Here is a tiny trained network, its code and every weight. The questions are about switching its units off for an input and a class, where a switched-off unit gives its printed mean instead of its output.

import numpy as np


def w(rows, s, z=0):
    codes = np.array(rows[::2]) - 128.0
    scale = np.full(codes.shape[1], s)
    scale[-1] = z or s
    return codes * scale


def norm(h):
    return h / np.sqrt((h * h).mean(-1, keepdims=True) + 1e-5)


def f(y):
    return y / 2 * (1 + np.tanh(0.7978845608 * (y + 0.044715 * y**3)))


def log_softmax(a):
    a = a - a.max(-1, keepdims=True)
    return a - np.log(np.exp(a).sum(-1, keepdims=True))


def net(x, mask):
    res = np.array(x, float).reshape(1, 5) / 4 @ E
    u = 0
    for l in range(3):
        y = f(norm(res) @ A[l][:, :-1].T + A[l][:, -1])
        res = res + np.where(mask[u : u + 9], y, B[l][:, -1]) @ B[l][:, :-1]
        u += 9
    return log_softmax(norm(res)[-1] @ U[:, :-1].T + U[:, -1])


A, B = {}, {}
E = w([
[102,133,63,235,75,194,169,132,125,139,125],'x0',
[131,156,240,160,146,29,254,68,53,130,79],'x1',
[215,116,205,212,128,33,90,51,227,170,113],'x2',
[25,107,156,229,22,26,91,137,151,65,84],'x3',
[93,188,126,135,94,152,109,40,111,226,100],'x4',
],0.0069)
A[0] = w([
[236,146,85,133,170,116,92,108,164,120,128,179],'0.n1',
[147,45,114,143,223,168,196,146,130,161,202,91],'0.n2',
[108,183,96,147,122,115,220,86,101,161,120,61],'0.n3',
[68,203,63,170,119,103,138,174,142,139,206,95],'0.n4',
[178,238,166,138,163,119,207,120,74,162,118,131],'0.n5',
[61,152,150,36,85,85,138,68,2,138,134,136],'0.n6',
[88,154,89,64,153,165,104,55,112,197,193,132],'0.n7',
[84,108,126,92,156,169,169,160,30,129,191,3],'0.n8',
[124,176,179,126,95,138,87,123,103,99,127,22],'0.n9',
],0.0076,0.0015)
B[0] = w([
[108,134,181,150,119,159,154,106,118,82,143,224],'0.n1',
[185,121,89,67,138,59,88,149,90,94,126,217],'0.n2',
[113,198,107,145,118,104,171,149,120,101,103,194],'0.n3',
[139,2,140,85,139,130,80,167,137,190,103,168],'0.n4',
[145,215,67,143,161,181,108,140,37,125,60,253],'0.n5',
[101,131,158,149,37,108,113,107,55,131,83,254],'0.n6',
[142,101,77,127,108,222,152,86,161,96,108,245],'0.n7',
[154,112,159,125,105,103,160,78,187,83,49,222],'0.n8',
[143,110,39,196,116,69,109,125,125,108,91,129],'0.n9',
],0.0097,0.0049)
A[1] = w([
[134,88,88,100,147,181,158,139,194,133,228,66],'1.n1',
[122,76,66,87,129,204,143,93,162,87,99,250],'1.n2',
[123,151,79,106,196,208,110,103,98,181,185,55],'1.n3',
[2,116,106,196,98,83,120,146,148,139,164,40],'1.n4',
[53,125,135,183,56,167,115,152,163,125,140,82],'1.n5',
[196,109,167,100,151,186,129,178,75,83,127,80],'1.n6',
[60,181,149,154,138,85,118,68,73,88,83,133],'1.n7',
[173,137,164,204,116,135,141,60,149,136,106,191],'1.n8',
[140,166,160,146,136,88,145,26,99,191,139,64],'1.n9',
],0.0091,0.0018)
B[1] = w([
[126,71,114,162,123,103,212,182,80,143,107,193],'1.n1',
[88,211,201,142,105,157,170,164,189,163,167,254],'1.n2',
[82,96,129,69,142,101,162,123,219,121,160,178],'1.n3',
[100,2,160,24,213,141,81,85,112,88,150,198],'1.n4',
[132,90,159,106,147,122,100,66,56,117,131,194],'1.n5',
[146,115,173,107,168,126,131,130,123,141,178,213],'1.n6',
[109,86,119,81,146,145,110,166,118,216,45,254],'1.n7',
[146,220,101,239,96,153,128,139,111,127,205,209],'1.n8',
[104,131,85,126,89,180,182,197,176,180,91,190],'1.n9',
],0.0085,0.0075)
A[2] = w([
[135,156,161,174,107,153,146,60,165,101,118,174],'2.n1',
[117,156,118,2,144,181,203,111,23,68,92,25],'2.n2',
[51,115,168,144,25,169,115,95,133,116,94,210],'2.n3',
[124,139,115,225,148,161,98,26,128,141,193,4],'2.n4',
[157,141,144,153,66,68,124,191,166,69,124,193],'2.n5',
[57,61,130,100,123,86,10,145,82,134,80,23],'2.n6',
[136,204,137,42,213,161,128,217,171,84,177,210],'2.n7',
[106,175,135,135,93,78,138,94,84,161,31,153],'2.n8',
[156,170,110,177,125,116,213,50,54,70,97,138],'2.n9',
],0.0081,0.0013)
B[2] = w([
[143,150,146,71,42,153,23,124,212,35,81,153],'2.n1',
[142,122,166,203,67,58,74,42,200,102,161,255],'2.n2',
[194,171,149,153,180,20,152,143,144,93,175,215],'2.n3',
[137,200,149,125,88,62,108,89,212,97,125,161],'2.n4',
[139,119,153,98,35,233,174,94,198,226,122,141],'2.n5',
[193,18,255,143,125,129,139,58,55,80,133,235],'2.n6',
[63,101,161,130,94,172,131,162,137,110,150,242],'2.n7',
[213,34,96,127,207,187,174,155,143,200,89,238],'2.n8',
[104,187,118,180,158,106,114,127,108,228,136,186],'2.n9',
],0.0079,0.0078)
U = w([
[130,197,101,187,153,139,196,132,97,229,20,167],'0',
[143,18,202,150,139,77,130,70,69,111,109,214],'1',
[110,200,161,142,86,140,126,71,209,96,157,216],'2',
[40,137,41,97,151,82,126,140,116,96,92,2],'3',
[154,190,125,150,212,82,138,119,44,106,175,53],'4',
[10,85,151,80,121,196,192,194,177,131,156,138],'5',
[81,148,58,122,153,91,113,156,90,97,108,3],'6',
[124,127,20,71,152,82,113,128,126,130,124,37],'7',
],0.013,0.0046)

Each question gives the input, the list of numbers given to net, and the class t.
The units are the neurons (one row each of A and B). Each row of codes is followed by its name. A weight is (code - 128) times the scale printed after its matrix; where a second scale follows, it is the last column's (A, B and U).
mask holds one flag per neuron, layer by layer. A switched-off neuron (its flag False) gives its mean, the last column of its row in B, instead of its output. The means were averaged over made-up inputs and are rounded, as every weight is.
A unit's drop is (log p(t) with every unit on - log p(t) with that unit switched off) / (log p(t) with every unit on - log p(t) with every unit switched off).
The circuit of an input: a set's keep is (log p(t) with only the set's units on - log p(t) with every unit switched off) / (log p(t) with every unit on - log p(t) with every unit switched off). Starting from the 12 units with the biggest drops (on a tie, the unit counted first), units are removed one at a time, each time the one whose removal leaves the highest keep (on an exact tie, the one counted first), for as long as the keep stays at least 0.8.
circuit, biggest first: the units of the circuit, biggest drop first
most important unit: the unit with the biggest drop
k most important neurons: the k neurons with the biggest drops, biggest first
top k neurons in layer l: the k neurons of layer l with the biggest drops, biggest first
drop of u: that unit's drop, to one decimal
input [2,-8,5,-4,2], class 5: circuit, biggest first : 1.n3, 2.n2
input [3,-6,-4,5,8], class 1: most important neuron : 1.n5
input [-5,3,3,-3,-4], class 4: circuit, biggest first : 2.n6, 0.n5
input [-2,-4,-1,3,-7], class 5: 2 most important neurons : 0.n6, 1.n7
input [-7,-8,2,3,2], class 5: 2 most important neurons : 0.n6, 1.n2
input [0,-1,-7,-8,-2], class 2: top 3 neurons in layer 1 : 1.n7, 1.n9, 1.n4
input [0,0,3,3,7], class 0: 2 most important neurons : 1.n9, 1.n8
input [2,3,-4,0,-3], class 0: 2 most important neurons : 0.n8, 1.n4
input [1,1,8,-8,5], class 2: top 2 neurons in layer 0 : 0.n6, 0.n7
input [5,-1,-6,2,0], class 1: 3 most important neurons : 1.n5, 0.n7, 1.n8
input [-5,-5,7,4,4], class 2: 2 most important neurons : 1.n8, 0.n6
input [-7,-2,2,-4,1], class 5: top 2 neurons in layer 0 : 0.n8, 0.n6
input [-8,2,5,4,-8], class 2: top 3 neurons in layer 1 : 1.n4, 1.n7, 1.n5
input [-8,1,3,-6,4], class 2: most important unit : 2.n2
input [-1,2,0,0,-1], class 0: drop of 1.n4 : 0.1
input [-4,6,0,5,1], class 0: drop of 1.n2 : -0.2
input [6,-5,5,-6,6], class 2: top 2 neurons in layer 0 : 0.n1, 0.n7
input [-1,-5,4,-2,3], class 2: drop of 0.n1 : 0.2
input [-2,7,-6,2,-3], class 0: drop of 1.n4 : 0.2
input [6,3,6,3,-7], class 2: most important unit : 1.n8
